In the rows, zero is written as 128.
Each row of numbers stands for one node and depends on some of the facts below. Use the named rows to name the rest.

Some rows with their names:
[134 136 130 116 120 134 124 124 121 127 132 128 133 126 127 130 133 135
 125 135 131 126 128 130 126 128 125 126 129]: J_529
[138 136 130 118 114 133 123 119 119 131 130 118 133 121 125 131 134 135
 124 116 140 125 122 132 115 124 129 128 123]: J_250
[109 131 124 130 122 125 142 134 124 126 129 136 136 136 126 136 138 131
 129 114 132 123 139 130 124 139 131 127 128]: J_795
[148 129 132 125 127 125 131 126 128 126 132 154 131 132 131 130 134 128
 137 117 143 121 133 127 117 134 141 126 122]: J_200
[133 132 140 121 119 138 118 125 123 130 130 134 132 128 129 127 139 136
 120 129 122 138 129 133 127 135 116 124 140]: J_317
[142 129 133 124 130 122 122 126 126 126 133 151 133 135 131 127 129 125
 133 109 142 123 137 129 120 135 143 127 120]: J_219
[133 136 130 115 120 133 125 124 121 127 133 130 133 127 126 130 133 135
 125 134 131 126 128 131 127 127 126 126 128]: J_670
[120 138 128 124 124 136 131 125 127 125 130 133 138 131 127 129 129 132
 125 145 124 124 122 128 133 122 136 124 129]: J_187
[133 128 120 132 136 123 118 130 127 123 129 135 128 142 131 130 131 129
 138 114 134 127 136 125 123 128 146 126 128]: J_594
[248 133 130  83 121 134 110 121 116 123 122 108 139 119 112  95 128 121
 124  82 124 145 128 139 122 110 101 121 121]: J_198
[118 134 124 138 124 127 136 133 126 124 129 133 131 134 126 133 136 132
 127 113 132 127 145 131 123 138 127 124 132]: J_389
[134 134 148 103 121 135 137 119 115 132 136 133 136 132 132 131 134 142
 126 113 134 121 130 130 137 136 127 130 124]: J_348
[138 136 131 110 116 133 127 119 119 129 135 134 135 119 128 132 133 134
 126 137 132 118 125 132 123 129 127 127 126]: J_530
[149 142 129 132 136 138 140 136 130 124 133 112 127 120 124 138 127 135
 122 122 127 135 139 133 121 130 113 125 130]: J_700
[116 133 126 124 118 122 142 133 121 127 130 132 135 130 126 133 132 130
 131 120 134 118 137 131 123 141 129 127 125]: J_843
[145 136 128 122 121 134 127 120 114 130 141 135 137  93 129 139 124 125
 130 141 113 110 136 140 115 126 131 130 128]: J_903
[124 135 121 107 123 132 114 125 121 118 133 140 130 135 124 139 144 134
 123 142 134 134 145 129 133 134 109 125 138]: J_153
[159 142 139 120 129 135 145 132 130 128 137 114 129 114 125 135 123 134
 124 129 133 126 129 134 116 133 115 126 121]: J_755
[123 138 127 125 124 136 133 124 128 125 130 131 139 129 126 131 127 133
 125 145 122 123 123 128 132 121 136 124 130]: J_419
[132 127 123 134 136 126 121 129 128 123 129 145 130 137 131 135 136 129
 136 113 135 129 140 126 123 130 143 126 131]: J_686

Facts:
J_139 Π J_896; J_139 Π J_388; J_139 Π J_226; J_154 Π J_156; J_154 Π J_199; J_154 Π J_476
J_162 Π J_700; J_165 Π J_811; J_165 Π J_436; J_165 Π J_621; J_165 Π J_739; J_186 Π J_310
J_186 Π J_406; J_19 Π J_597; J_19 Π J_388; J_19 Π J_492; J_19 Π J_569; J_198 Π J_314
J_200 Π J_38; J_200 Π J_590; J_200 Π J_779; J_200 Π J_317; J_200 Π J_795; J_219 Π J_55
J_219 Π J_436; J_219 Π J_117; J_219 Π J_545; J_219 Π J_167; J_250 Π J_6; J_250 Π J_95
J_280 Π J_414; J_280 Π J_924; J_280 Π J_343; J_348 Π J_896; J_348 Π J_781; J_348 Π J_360
J_349 Π J_751; J_349 Π J_419; J_349 Π J_38; J_349 Π J_576; J_349 Π J_779; J_349 Π J_556
J_349 Π J_167; J_394 Π J_781; J_394 Π J_594; J_394 Π J_167; J_412 Π J_310; J_412 Π J_556
J_412 Π J_343; J_412 Π J_81; J_447 Π J_891; J_447 Π J_841; J_447 Π J_389; J_447 Π J_122
J_447 Π J_81; J_452 Π J_156; J_452 Π J_594; J_458 Π J_81; J_509 Π J_103; J_509 Π J_360
J_514 Π J_243; J_514 Π J_539; J_514 Π J_108; J_514 Π J_924; J_516 Π J_419; J_516 Π J_840
J_516 Π J_528; J_517 Π J_488; J_517 Π J_539; J_517 Π J_259; J_530 Π J_538; J_530 Π J_408
J_530 Π J_597; J_530 Π J_248; J_530 Π J_167; J_558 Π J_547; J_558 Π J_55; J_558 Π J_153
J_558 Π J_122; J_572 Π J_199; J_580 Π J_122; J_580 Π J_476; J_599 Π J_598; J_599 Π J_922
J_614 Π J_751; J_614 Π J_171; J_614 Π J_81; J_614 Π J_700; J_614 Π J_866; J_614 Π J_554
J_63 Π J_621; J_63 Π J_103; J_639 Π J_539; J_639 Π J_476; J_689 Π J_149; J_689 Π J_414
J_689 Π J_686; J_689 Π J_576; J_689 Π J_795; J_694 Π J_310; J_694 Π J_414; J_694 Π J_686
J_694 Π J_492; J_694 Π J_167; J_713 Π J_547; J_713 Π J_425; J_713 Π J_317; J_755 Π J_728
J_755 Π J_751; J_755 Π J_527; J_782 Π J_149; J_782 Π J_414; J_782 Π J_243; J_817 Π J_380
J_817 Π J_781; J_817 Π J_187; J_817 Π J_556; J_817 Π J_528; J_848 Π J_538; J_848 Π J_552
J_88 Π J_55; J_88 Π J_224; J_88 Π J_691; J_903 Π J_227; J_903 Π J_552; J_934 Π J_149
J_934 Π J_590; J_951 Π J_55; J_951 Π J_896; J_951 Π J_781; J_951 Π J_795; J_979 Π J_957
J_979 Π J_156; J_98 Π J_598; J_98 Π J_488; J_98 Π J_388; J_98 Π J_594; J_98 Π J_556
J_984 Π J_414; J_991 Π J_408; J_991 Π J_686; J_991 Π J_476; J_991 Π J_691; J_103 ζ J_598
J_108 ζ J_631; J_117 ζ J_343; J_122 ζ J_324; J_153 ζ J_590; J_154 ζ J_728; J_156 ζ J_598
J_162 ζ J_81; J_165 ζ J_598; J_167 ζ J_728; J_171 ζ J_324; J_186 ζ J_317; J_187 ζ J_728
J_19 ζ J_343; J_198 ζ J_631; J_199 ζ J_324; J_200 ζ J_689; J_217 ζ J_139; J_219 ζ J_689
J_224 ζ J_139; J_226 ζ J_590; J_227 ζ J_63; J_243 ζ J_217; J_248 ζ J_590; J_250 ζ J_63
J_259 ζ J_590; J_265 ζ J_324; J_280 ζ J_848; J_294 ζ J_590; J_301 ζ J_569; J_310 ζ J_689
J_314 ζ J_317; J_317 ζ J_343; J_324 ζ J_343; J_348 ζ J_569; J_349 ζ J_139; J_360 ζ J_117
J_38 ζ J_631; J_380 ζ J_149; J_388 ζ J_343; J_389 ζ J_81; J_394 ζ J_689; J_406 ζ J_598
J_408 ζ J_689; J_412 ζ J_689; J_414 ζ J_848; J_419 ζ J_728; J_425 ζ J_689; J_436 ζ J_139
J_445 ζ J_343; J_447 ζ J_81; J_451 ζ J_689; J_452 ζ J_689; J_458 ζ J_848; J_466 ζ J_781
J_476 ζ J_728; J_488 ζ J_598; J_492 ζ J_781; J_509 ζ J_590; J_514 ζ J_590; J_515 ζ J_149
J_516 ζ J_81; J_517 ζ J_569; J_527 ζ J_63; J_528 ζ J_590; J_529 ζ J_631; J_530 ζ J_343
J_538 ζ J_149; J_539 ζ J_81; J_545 ζ J_728; J_547 ζ J_728; J_55 ζ J_63; J_551 ζ J_598
J_552 ζ J_590; J_554 ζ J_848; J_556 ζ J_781; J_558 ζ J_149; J_569 ζ J_117; J_572 ζ J_569
J_576 ζ J_781; J_58 ζ J_149; J_580 ζ J_590; J_590 ζ J_343; J_594 ζ J_689; J_597 ζ J_781
J_599 ζ J_848; J_6 ζ J_848; J_607 ζ J_63; J_610 ζ J_569; J_614 ζ J_63; J_621 ζ J_598
J_63 ζ J_343; J_631 ζ J_343; J_639 ζ J_598; J_658 ζ J_317; J_670 ζ J_631; J_686 ζ J_689
J_689 ζ J_149; J_691 ζ J_598; J_694 ζ J_569; J_700 ζ J_598; J_713 ζ J_324; J_728 ζ J_343
J_739 ζ J_324; J_751 ζ J_598; J_755 ζ J_598; J_761 ζ J_63; J_779 ζ J_781; J_781 ζ J_149
J_782 ζ J_848; J_795 ζ J_781; J_797 ζ J_728; J_81 ζ J_149; J_811 ζ J_728; J_817 ζ J_81
J_840 ζ J_590; J_841 ζ J_569; J_843 ζ J_781; J_848 ζ J_149; J_866 ζ J_728; J_878 ζ J_848
J_88 ζ J_689; J_891 ζ J_728; J_896 ζ J_343; J_903 ζ J_324; J_922 ζ J_63; J_924 ζ J_689
J_934 ζ J_598; J_937 ζ J_217; J_95 ζ J_63; J_951 ζ J_63; J_957 ζ J_63; J_979 ζ J_149
J_98 ζ J_848; J_984 ζ J_781; J_991 ζ J_139

Rows to name:
No name comes twice in this set of rows, the named rows included.
[116 134 137 116 128 135 123 125 117 128 133 127 138 134 130 133 130 136
 121 106 127 134 137 130 138 134 128 129 128] => J_360
[143 139 129 130 137 138 140 137 130 126 133 115 129 124 125 141 130 135
 126 119 129 134 135 133 123 131 116 126 129] => J_751
[134 139 128 116 116 130 116 121 109 134 133 126 126 158 133 125 130 143
 127 111 136 110 124 134 138 131 134 126 130] => J_572
[141 135 133 108 115 134 132 121 123 128 133 136 133 127 127 131 136 136
 127 140 136 122 123 130 123 131 122 126 125] => J_186
[119 126 130 129 121 125 134 135 125 129 128 141 134 130 130 125 138 130
 131 115 128 131 135 131 120 145 127 124 135] => J_149
[131 144 144 131 121 136 128 125 131 122 131 113 135 107 127 109 114 135
 117 157 108 135 124 131 126 124 126 121 132] => J_728
[113 137 139 118 130 130 108 126 118 124 134 125 141 137 126 129 120 126
 112 101 129 140 144 131 135 133 126 127 124] => J_739
[128 135 126 120 124 136 125 126 123 126 130 127 133 128 127 136 138 136
 124 133 129 131 132 130 128 127 123 126 133] => J_38
[137 134 121 129 136 139 131 137 126 130 133 131 131 144 127 148 134 131
 127 113 132 128 131 135 126 133 122 125 130] => J_691
[119 132 135 136 121 124 132 136 126 127 128 128 132 124 128 122 130 131
 127 114 124 135 142 133 119 146 122 124 134] => J_81
[144 129 129 126 128 125 123 126 126 126 132 156 131 137 131 130 133 127
 136 111 144 120 134 128 119 134 142 126 123] => J_88
[126 134 120 104 125 130 116 125 119 119 134 134 131 122 126 139 140 134
 127 156 126 130 143 130 131 131 112 127 137] => J_248
[126 132 146 117 124 138 117 123 117 131 133 130 136 131 132 124 134 140
 120 108 119 140 135 133 136 137 120 126 137] => J_117

Now the same nodes, written a new way:
Some nodes and their rows:
[116 109 121 125 137 121 125 121 138 112 117 132 136 123 118 115 118 125
 125 122 127 133 122 133 126 127 131 127 124 128 109 109 130 131 111 140
 123 122 129 127 134 135]: J_782
[130 118 139 121 129 133 132 113 125 104 146 124 139 137 124 122 108 136
 131 129 126 127 120 116 123 136 119 137 113 133 111 124 120 133 123 114
 130 121 126  97 126 163]: J_452
[149 152 139 106 145 143 137 111 123 144 154 113 100 108 116 133 123 116
 122 126 134 117 142 145  89 140 148 112 130 136 119  92 127 118 128 134
 126 110 129 139  92 139]: J_903
[138 121 123 125 134 111 137 133 134 129 161 129 137 143 116 127 137 127
 130 122 129 122 125 125 130 121 134 139 133 132 138  88 110 131 118 117
 122 132 148 142 110 128]: J_514
[116 111 120 125 137 119 124 120 136 113 116 133 136 127 118 114 120 127
 127 122 127 134 123 133 125 126 130 129 125 127 110 110 128 131 109 141
 125 120 129 129 132 135]: J_984
[119 115 119 123 136 118 119 123 138 107 110 133 140 125 117 115 111 129
 127 128 125 132 123 133 133 128 135 126 124 126 114  98 129 130 108 139
 121 120 131 123 138 135]: J_599
[130 135 118 135 125 149 110 130 107  76 155 107 131 144 141 113 121 118
 125 128 125 137 137 143 126 113 125 120 112 131 171 120 127 135 113 123
 124 126 113 133 119 106]: J_139
[131 116 116 132 129 130 106 123 118 144 127 126 115 138 118 122 110 156
 144 147 132 128 118 131 106 128 121 131 127 125 144 109 122 132 130 146
 118 143 132 112 120 125]: J_348
[116 126 122 127 129 126 132 130 142 124  91 139 128 126 126 125 127 118
 136 122 124 133 123 131 137 133 128 127 128 122 111 125 138 127 122 134
 135 116 131 133 144 134]: J_414
[113 116 133 128 115 122  94 133 144 158 137 142 107 142 135 137 121  98
 122 141 133 114 138 123 134 118 116 107 122 124 122 149 117 120 155 137
 125 142 136 112 114 129]: J_811
[138 155 145 129 124 116 126 123 127 140  83 132 138 125 122 121 135 119
 130 136 122 139 131 130 138 137 120 129 116 123 142 139 128 129 125 118
 124 130 135 139 142 120]: J_488
[136 137 134 129 127 116 142 135 125 146 128 140 129 115 137 139 129 155
 128 126 127 133 135 123 134 125 140 129 129 123 127 123 131 121 141 148
 124 147 124 122 133 138]: J_55
[137 154 150 132 124 125 123 114 132 135  98 127 145 133 125 128 144 115
 118 126 125 135 125 128 128 147 116 132 107 119 146 141 124 124 126 112
 125 138 138 130 145 128]: J_156
[121 113 126 125 132 118 115 128 135 152 146 120 129 109 125 137 133 118
 110 142 133 110 133 123 130 126 131 111 131 130 119 144 119 131 134 115
 122 129 129 113 129 109]: J_797
[135 139 123 126 124 120 137 141 138 138 139 136 130 141 124 136 143 124
 137 122 125 120 127 123 143 130 131 139 136 125 139  96 119 127 126 109
 131 126 152 145 124 126]: J_259
[134 120 126 122 129 111 141 133 147 139 152 124 140 140 123 139 137 129
 129 122 132 117 127 128 130 127 133 139 145 134 142 122 119 131 129 121
 126 125 152 138 111 114]: J_294
[111 133 106 133 122 163 124 139 126  60 125 117 123 134 152 121 116 112
 139 113 120 137 129 139 142 124 127 121 121 128 133 130 148 133 110 122
 149  97 108 131 140 125]: J_149
[132 145 107 140 121 154 125 152 106 101 178 112 119 132 154 135 140 125
 130 122 124 128 140 133 137 113 133 119 125 126 164 117 129 130 128 113
 139 133 112 139 122 104]: J_317
[126 136 135 122 123 131 139 124 124 120 115 134 125 130 131 128 111 131
 146 131 123 126 126 116 137 137 122 137 124 132 103 139 131 133 130 114
 136 110 123 116 133 156]: J_686
[140 141 141 134 128 130 138 123 130 136 150 132 145 117 138 148 145 155
 112 113 127 128 123 119 125 144 137 132 115 114 135 108 125 114 138 129
 128 155 129 107 150 152]: J_957

Rows to name:
No name comes twice in this set of rows, the named rows included.
[131 135 115 138 127 139 127 132 113 159 114 128 109 125 125 131 138 154
 150 138 131 130 114 126 110 135 117 137 129 120 133 135 134 130 136 130
 132 139 126 125 138 117] => J_841
[127 113 139 120 128 125 130 117 128 110 138 131 130 143 125 119  97 133
 140 132 129 128 127 119 124 127 120 135 118 138 108 136 123 135 128 130
 126 118 123 105 115 160] => J_219
[134 144 102 141 123 156 127 156 104 107 188 112 116 125 154 139 146 132
 127 124 124 122 140 129 139 111 138 118 129 126 166 105 126 128 128 111
 138 136 113 138 121 100] => J_343
[122 131 126 131 128 127 113 132 129 151 138 129 121 113 128 138 145 110
 114 135 127 113 129 118 135 132 125 113 120 121 116 125 116 122 134 107
 132 137 129 117 136 125] => J_476
[131 125 134 127 135 120 123 118 125 126 125 126 135 131 118 119 124 129
 123 131 129 132 127 131 120 128 126 128 119 128 132 117 122 130 120 130
 121 134 129 127 127 129] => J_991
[121 111 132 126 135 130 122 106 146 104 142 123 148 136 124 125 126 125
 114 112 129 128 113 126 115 143 121 134 109 123 116 110 125 125 116 123
 130 128 131 105 140 156] => J_979
[120 127 128 129 123 123 107 134 133 157 135 136 113 120 130 135 134 106
 121 138 129 114 135 121 137 125 122 110 124 123 115 135 119 124 140 122
 128 137 130 119 124 124] => J_545
[139 113 135 125 136 109 140 127 127 135 152 122 148 108 128 135 118 170
 115 128 132 129 133 128 122 122 147 131 133 132 134 126 125 128 132 152
 111 143 125 112 125 127] => J_250
[124 115 128 129 136 123 107 121 129 138 166 119 132 117 122 131 141 113
 100 133 131 111 125 120 119 129 123 113 114 122 120 105 105 126 128 107
 121 146 127 104 128 133] => J_154
[148 164 135 110 131 139 150 125 139 150 141 125 100 129 122 144 140 102
 138 117 130 115 140 141 110 148 141 126 140 133 128  98 128 116 131 116
 139 102 148 162  96 135] => J_552
[128 115 137 118 127 127 139 118 135 119 127 123 139 127 128 130 106 143
 137 135 129 122 125 120 129 135 125 138 128 138 111 160 132 137 130 118
 132 106 126 105 126 145] => J_451
[130 108 131 125 123 111 118 130 149 133 163 137 128 173 122 128 122 120
 133 124 135 121 131 129 126 116 124 134 135 134 145 111 110 126 135 138
 118 139 153 131  91 133] => J_509

Now the same nodes, written a new way:
Some nodes and their rows:
[122 193 126 165  90 161 167  96 119 122 113 147 110]: J_556
[133 194 112 172 116 145 153 113 109 112 114 132  96]: J_878
[131 227 107 161  67 114 163 122 110  98 145 107  93]: J_154
[154 202 119 154  74 135 174 104 121 115 159 116 101]: J_728
[127 190 115 143 105 142 192 140  81 112 113 131 122]: J_200
[122 201 119 175  99 149 167 124 103  96 104 128  90]: J_599
[111 162  99 167  96 128 172 130 102  83 144 109 101]: J_165
[134 206 106 192  62 112 153 119  93 102 137 123 146]: J_572
[125 166 136 159  92 122 167 106 120  89 139 126 111]: J_406
[124 205 121 157 112 151 157 127  86  86 119 146 101]: J_782
[124 190 133 154 105 149 146  97 103 118 118 155 107]: J_414
[141 185 118 154 118 129 175 119 100 127 104 118 117]: J_451
[118 185 122 161 100 138 152 101 104 122 113 132 101]: J_538
[121 189 130 160  95 151 145  96 107 115 109 144 102]: J_492
[124 189 144 164  66 138 149 127 110 136 144 104 105]: J_226
[144 194 100 182  58 123 152 117 108 122 147 137 159]: J_841
[137 199 126 163  99 149 165 108 120 115 159 106 148]: J_527
[134 194 110 171 113 142 153 119 107 110 115 132  97]: J_843
[131 206 120 170 104 138 150 105 109 109 152  96 135]: J_607
[113 210 128 172  91 139 149 100 118 112 147  91 145]: J_957

Rows to name:
No name comes twice in this set of rows, the named rows included.
[137 193 113 165 110 152 172 117 130 114 118 147 112] => J_554
[127 202 137 174  89 146 158  93 115 106 146  93 133] => J_922
[132 197 141 142 107 123 169 104  95 126 102 136 123] => J_924
[128 183 107 174  65 128 149 109  93 124 153 122 134] => J_117
[115 165 107 162  92 125 156 100 115 118 142 123 104] => J_436
[134 205 139 159  82 123 143 107 107 112 150 121 117] => J_108
[124 207 128 168  76 119 146 107 122 123 142 111 117] => J_199
[133 209 117 167 101 150 182 132 112  90 160 103 151] => J_614
[128 211 150 162  81 126 140 153  95 105 152 117 108] => J_514
[122 194 101 171 102 146 158 114  95 109 155  84 128] => J_63
[124 194 107 173 111 146 155 123  95  97 114 134  96] => J_848

